Below is a small trained network, with its code and all its weights. Each question gives an input and a class and asks what happens when units are switched off, that is, made to give their printed mean instead of their output.

import numpy as np


def w(rows, s, z=0):
    codes = np.array(rows[::2]) - 128.0
    scale = np.full(codes.shape[1], s)
    scale[-1] = z or s
    return codes * scale


def f(y):
    return y / 2 * (1 + np.tanh(0.7978845608 * (y + 0.044715 * y**3)))


def log_softmax(a):
    a = a - a.max(-1, keepdims=True)
    return a - np.log(np.exp(a).sum(-1, keepdims=True))


def net(x, mask):
    res = np.array(x, float).reshape(1, 4) / 4 @ E
    y = f(res @ A[0][:, :-1].T + A[0][:, -1])
    res = res + np.where(mask, y, B[0][:, -1]) @ B[0][:, :-1]
    return log_softmax(res[-1] @ U[:, :-1].T + U[:, -1])


A, B = {}, {}
E = w([
[209,112,87,27,81,9],'x0',
[124,120,130,132,152,115],'x1',
[98,191,254,56,144,99],'x2',
[80,216,40,143,118,54],'x3',
],0.0096)
A[0] = w([
[61,170,157,165,187,217,120],'n0',
[56,255,79,133,123,74,79],'n1',
[114,206,92,164,170,73,159],'n2',
[185,109,123,46,66,77,27],'n3',
[195,124,95,41,133,60,85],'n4',
[167,140,121,103,98,113,249],'n5',
[83,187,236,78,113,104,43],'n6',
[236,3,242,115,165,167,113],'n7',
[68,183,199,41,134,135,1],'n8',
[142,34,31,187,87,162,160],'n9',
[11,163,122,164,146,205,88],'n10',
],0.0085,0.001)
B[0] = w([
[92,97,180,135,124,59,231],'n0',
[207,198,143,200,102,238,234],'n1',
[189,230,168,197,76,160,191],'n2',
[76,59,122,118,42,68,224],'n3',
[97,61,238,92,58,107,232],'n4',
[105,131,158,90,118,118,164],'n5',
[150,119,15,44,213,110,234],'n6',
[246,221,142,186,52,221,255],'n7',
[150,79,3,92,235,112,219],'n8',
[130,142,28,1,200,104,220],'n9',
[35,46,218,155,95,85,224],'n10',
],0.0079,0.0099)
U = w([
[235,223,181,156,92,202,253],'0',
[74,2,223,114,90,93,39],'1',
[161,90,35,60,241,128,92],'2',
],0.0082,0.0017)

Each question gives the input, the list of numbers given to net, and the class t.
The units are the neurons (one row each of A and B). Each row of codes is followed by its name. A weight is (code - 128) times the scale printed after its matrix; where a second scale follows, it is the last column's (A, B and U).
mask holds one flag per neuron, in row order. A switched-off neuron (its flag False) gives its mean, the last column of its row in B, instead of its output. The means were averaged over made-up inputs and are rounded, as every weight is.
A unit's drop is (log p(t) with every unit on - log p(t) with that unit switched off) / (log p(t) with every unit on - log p(t) with every unit switched off).
The circuit of an input: a set's keep is (log p(t) with only the set's units on - log p(t) with every unit switched off) / (log p(t) with every unit on - log p(t) with every unit switched off). Starting from all 11 units, units are removed one at a time, each time the one whose removal leaves the highest keep (on an exact tie, the one counted first), for as long as the keep stays at least 0.8.
units of the circuit, in order: the units of the circuit, biggest drop first
unit that matters most: the unit with the biggest drop
top k neurons: the k neurons with the biggest drops, biggest first
drop of u: that unit's drop, to one decimal
input [6,6,0,7], class 0: unit that matters most	n1
input [-7,7,-6,6], class 1: top 4 neurons	(n10, n7, n0, n6)
input [-8,8,-7,-5], class 1: top 3 neurons	(n10, n0, n6)
input [-4,-6,-6,-5], class 2: top 4 neurons	(n9, n1, n2, n4)
input [2,6,3,1], class 2: units of the circuit, in order	(n7, n10)
input [-8,-2,2,7], class 1: top 2 neurons	(n10, n7)
input [8,-2,-8,-7], class 1: top 4 neurons	(n4, n3, n6, n1)
input [-6,-2,-8,0], class 2: top 2 neurons	(n9, n4)
input [-5,-1,6,-2], class 2: top 2 neurons	(n6, n8)
input [8,6,-8,4], class 1: top 2 neurons	(n4, n3)
input [6,-4,4,-8], class 0: top 2 neurons	(n7, n10)
input [-4,8,6,4], class 2: top 3 neurons	(n8, n6, n7)
input [4,7,6,-2], class 2: top 3 neurons	(n6, n8, n10)
input [3,6,-3,2], class 1: units of the circuit, in order	(n6)
input [4,-1,6,-2], class 2: top 2 neurons	(n6, n8)
input [4,-8,5,-2], class 2: drop of n8	0.6
input [1,8,-3,3], class 0: drop of n0	0.1
input [2,0,-4,4], class 0: drop of n6	1.8
